Here is a tiny trained network, its code and every weight. The questions are about switching its units off for an input and a class, where a switched-off unit gives its printed mean instead of its output.

import numpy as np


def w(rows, s, z=0):
    codes = np.array(rows[::2]) - 128.0
    scale = np.full(codes.shape[1], s)
    scale[-1] = z or s
    return codes * scale


def f(y):
    return y / 2 * (1 + np.tanh(0.7978845608 * (y + 0.044715 * y**3)))


def log_softmax(a):
    a = a - a.max(-1, keepdims=True)
    return a - np.log(np.exp(a).sum(-1, keepdims=True))


def net(x, mask):
    res = np.array(x, float).reshape(1, 7) / 4 @ E
    y = f(res @ A[0][:, :-1].T + A[0][:, -1])
    res = res + np.where(mask, y, B[0][:, -1]) @ B[0][:, :-1]
    return log_softmax(res[-1] @ U[:, :-1].T + U[:, -1])


A, B = {}, {}
E = w([
[37,101,212,39,46,214],'x0',
[130,110,124,132,112,133],'x1',
[114,118,133,141,108,119],'x2',
[130,143,132,124,133,122],'x3',
[34,129,2,41,115,76],'x4',
[110,11,164,48,255,40],'x5',
[112,96,124,150,98,133],'x6',
],0.0068)
A[0] = w([
[97,117,73,94,117,85,77],'neuron 0',
[85,85,99,43,140,129,67],'neuron 1',
[177,94,199,175,198,145,201],'neuron 2',
[144,136,72,174,97,52,182],'neuron 3',
[103,201,95,172,125,252,255],'neuron 4',
[52,117,70,52,93,145,230],'neuron 5',
[116,49,192,22,136,129,227],'neuron 6',
[126,173,192,128,40,243,106],'neuron 7',
[157,56,133,104,190,53,76],'neuron 8',
[116,61,115,116,224,50,221],'neuron 9',
[81,187,48,64,82,116,188],'neuron 10',
[177,31,95,162,195,23,186],'neuron 11',
[91,61,231,72,191,131,223],'neuron 12',
[237,134,32,182,72,100,255],'neuron 13',
[103,87,87,68,172,94,93],'neuron 14',
[147,164,196,204,148,142,242],'neuron 15',
[124,146,191,54,39,203,175],'neuron 16',
[113,105,254,210,195,161,255],'neuron 17',
[135,50,218,90,185,90,107],'neuron 18',
],0.0083,0.0042)
B[0] = w([
[84,150,31,51,209,104,150],'neuron 0',
[88,60,166,101,112,26,167],'neuron 1',
[211,113,171,187,23,187,220],'neuron 2',
[177,225,90,195,246,114,172],'neuron 3',
[119,206,196,114,99,50,228],'neuron 4',
[46,167,109,25,141,44,199],'neuron 5',
[115,34,120,45,40,102,229],'neuron 6',
[80,213,203,84,152,214,232],'neuron 7',
[199,56,15,68,118,163,199],'neuron 8',
[191,10,69,160,183,99,245],'neuron 9',
[79,203,50,87,212,28,183],'neuron 10',
[206,43,81,216,209,139,240],'neuron 11',
[205,43,151,36,48,174,239],'neuron 12',
[138,204,151,236,198,67,219],'neuron 13',
[103,55,84,49,217,96,176],'neuron 14',
[213,161,226,175,103,217,223],'neuron 15',
[26,189,199,57,115,196,221],'neuron 16',
[210,89,195,180,3,230,254],'neuron 17',
[204,46,63,109,24,209,210],'neuron 18',
],0.0064,0.0096)
U = w([
[199,184,198,208,127,142,253],'0',
[235,58,97,192,89,178,14],'1',
[99,232,13,171,149,46,133],'2',
[137,58,20,93,210,104,51],'3',
[122,166,217,89,77,213,102],'4',
[154,50,125,70,2,204,25],'5',
[42,209,92,32,120,88,20],'6',
[99,39,121,28,83,38,178],'7',
],0.0074,0.0041)

Each question gives the input, the list of numbers given to net, and the class t.
The units are the neurons (one row each of A and B). Each row of codes is followed by its name. A weight is (code - 128) times the scale printed after its matrix; where a second scale follows, it is the last column's (A, B and U).
mask holds one flag per neuron, in row order. A switched-off neuron (its flag False) gives its mean, the last column of its row in B, instead of its output. The means were averaged over made-up inputs and are rounded, as every weight is.
A unit's drop is (log p(t) with every unit on - log p(t) with that unit switched off) / (log p(t) with every unit on - log p(t) with every unit switched off).
The circuit of an input: a set's keep is (log p(t) with only the set's units on - log p(t) with every unit switched off) / (log p(t) with every unit on - log p(t) with every unit switched off). Starting from the 12 units with the biggest drops (on a tie, the unit counted first), units are removed one at a time, each time the one whose removal leaves the highest keep (on an exact tie, the one counted first), for as long as the keep stays at least 0.8.
circuit, biggest first: the units of the circuit, biggest drop first
k most important neurons: the k neurons with the biggest drops, biggest first
drop of u: that unit's drop, to one decimal
input [-6,6,6,-4,1,6,3], class 3: circuit, biggest first	(neuron 17; neuron 9)
input [1,6,6,-6,-8,0,-8], class 4: circuit, biggest first	(neuron 9; neuron 11)
input [-4,-1,0,0,0,-4,-2], class 0: most important neuron	(neuron 5)
input [6,5,8,6,-5,0,2], class 4: circuit, biggest first	(neuron 7; neuron 16)
input [0,8,3,-4,1,1,-3], class 3: circuit, biggest first	(neuron 17; neuron 2)
input [-8,-4,-5,4,1,1,3], class 3: 4 most important neurons	(neuron 17; neuron 11; neuron 9; neuron 4)
input [-8,2,-6,7,3,1,4], class 3: 2 most important neurons	(neuron 11; neuron 9)
input [-1,4,-1,8,-3,8,-5], class 1: 3 most important neurons	(neuron 11; neuron 9; neuron 16)
input [3,-2,-2,-8,8,0,7], class 6: drop of neuron 10	0.2
input [7,7,-7,6,0,-4,-4], class 4: drop of neuron 7	0.5
input [-7,6,-5,5,8,-7,-5], class 2: drop of neuron 16	0.0
